Below is a small trained network, with its code and all its weights. Each question gives an input and a class and asks what happens when units are switched off, that is, made to give their printed mean instead of their output.

import numpy as np


def w(rows, s, z=0):
    codes = np.array(rows[::2]) - 128.0
    scale = np.full(codes.shape[1], s)
    scale[-1] = z or s
    return codes * scale


def f(y):
    return y / 2 * (1 + np.tanh(0.7978845608 * (y + 0.044715 * y**3)))


def log_softmax(a):
    a = a - a.max(-1, keepdims=True)
    return a - np.log(np.exp(a).sum(-1, keepdims=True))


def net(x, mask):
    res = np.array(x, float).reshape(1, 5) / 4 @ E
    y = f(res @ A[0][:, :-1].T + A[0][:, -1])
    res = res + np.where(mask, y, B[0][:, -1]) @ B[0][:, :-1]
    return log_softmax(res[-1] @ U[:, :-1].T + U[:, -1])


A, B = {}, {}
E = w([
[160,114,141,96,162,121,151,124,71,98,163,117],'x0',
[170,123,140,81,147,248,121,123,157,153,116,131],'x1',
[135,160,115,115,117,83,41,119,102,94,153,155],'x2',
[135,142,51,118,116,147,123,163,96,163,137,86],'x3',
[141,177,123,166,46,144,142,160,118,191,182,132],'x4',
],0.015)
A[0] = w([
[120,134,176,152,84,182,149,133,164,147,131,133,219],'N1',
[151,119,117,98,172,167,157,131,102,121,123,120,208],'N2',
[153,108,81,70,169,170,107,144,81,114,139,104,105],'N3',
[119,126,98,142,143,143,140,122,194,137,80,131,141],'N4',
[136,123,89,97,168,82,104,120,101,107,117,121,254],'N5',
[166,128,138,89,136,247,180,136,109,139,132,104,80],'N6',
[95,118,71,123,138,174,144,122,175,136,54,113,152],'N7',
[118,133,214,150,120,143,143,127,190,116,102,165,199],'N8',
[108,127,179,89,194,102,86,110,172,81,85,141,126],'N9',
],0.015,0.0029)
B[0] = w([
[133,110,161,129,156,83,129,155,179,179,222,135,207],'N1',
[153,186,106,109,163,139,215,86,90,85,138,123,196],'N2',
[119,249,132,109,146,164,141,76,92,132,48,89,212],'N3',
[75,112,145,132,152,152,76,194,180,156,92,108,184],'N4',
[112,117,110,148,58,110,144,139,60,79,96,118,212],'N5',
[243,95,45,144,189,154,162,157,141,179,157,174,253],'N6',
[74,159,117,89,238,134,86,214,140,101,136,99,207],'N7',
[108,91,248,135,57,111,133,58,168,138,158,116,212],'N8',
[149,22,112,148,139,165,53,104,94,75,52,182,238],'N9',
],0.012,0.017)
U = w([
[103,44,195,134,142,97,235,95,98,98,122,89,107],'0',
[45,104,125,109,185,140,100,225,150,128,122,84,83],'1',
[233,90,96,114,177,176,199,153,156,189,184,177,87],'2',
[107,105,203,134,66,135,99,88,198,159,161,170,115],'3',
[182,186,84,69,159,182,189,95,72,115,82,105,129],'4',
[100,180,39,174,1,87,80,205,52,144,190,144,255],'5',
[110,45,117,157,77,144,50,122,89,75,82,202,92],'6',
],0.0096,0.0053)

Each question gives the input, the list of numbers given to net, and the class t.
The units are the neurons (one row each of A and B). Each row of codes is followed by its name. A weight is (code - 128) times the scale printed after its matrix; where a second scale follows, it is the last column's (A, B and U).
mask holds one flag per neuron, in row order. A switched-off neuron (its flag False) gives its mean, the last column of its row in B, instead of its output. The means were averaged over made-up inputs and are rounded, as every weight is.
A unit's drop is (log p(t) with every unit on - log p(t) with that unit switched off) / (log p(t) with every unit on - log p(t) with every unit switched off).
The circuit of an input: a set's keep is (log p(t) with only the set's units on - log p(t) with every unit switched off) / (log p(t) with every unit on - log p(t) with every unit switched off). Starting from all 9 units, units are removed one at a time, each time the one whose removal leaves the highest keep (on an exact tie, the one counted first), for as long as the keep stays at least 0.8.
units of the circuit, in order: the units of the circuit, biggest drop first
unit that matters most: the unit with the biggest drop
k most important neurons: the k neurons with the biggest drops, biggest first
drop when u is switched off: that unit's drop, to one decimal
input [-7,6,0,-7,4], class 3: unit that matters most => N8
input [5,-6,-1,-2,5], class 5: units of the circuit, in order => (N6 N8)
input [-6,8,-3,-2,-5], class 1: 2 most important neurons => (N7 N4)
input [8,6,-2,6,2], class 4: 3 most important neurons => (N3 N2 N1)
input [-3,4,7,2,3], class 5: units of the circuit, in order => (N6 N9)
input [-5,-6,2,-4,1], class 3: units of the circuit, in order => (N8 N5)
input [-5,0,3,8,-5], class 1: 2 most important neurons => (N7 N6)
input [1,2,1,-4,7], class 3: units of the circuit, in order => (N6 N8)
input [8,-7,7,-2,1], class 5: 3 most important neurons => (N9 N5 N8)
input [8,-4,2,-3,4], class 5: 2 most important neurons => (N9 N8)
input [1,-8,-1,7,-6], class 5: 2 most important neurons => (N9 N5)
input [8,-4,-3,3,5], class 5: 2 most important neurons => (N6 N3)
input [-3,-4,-2,-8,-2], class 6: 2 most important neurons => (N9 N1)
input [-4,2,8,-8,2], class 3: units of the circuit, in order => (N8)
input [0,-1,0,1,2], class 5: 3 most important neurons => (N6 N9 N8)
input [0,-4,-6,6,-5], class 1: 2 most important neurons => (N7 N6)
input [-7,6,0,0,-8], class 1: 2 most important neurons => (N7 N4)
input [-1,0,-6,-8,-7], class 6: drop when N9 is switched off => 2.8
input [4,0,-1,-6,1], class 3: drop when N5 is switched off => 0.2
input [6,-2,4,-3,0], class 6: drop when N3 is switched off => 0.0
input [-5,0,-2,-1,7], class 3: drop when N6 is switched off => 0.4
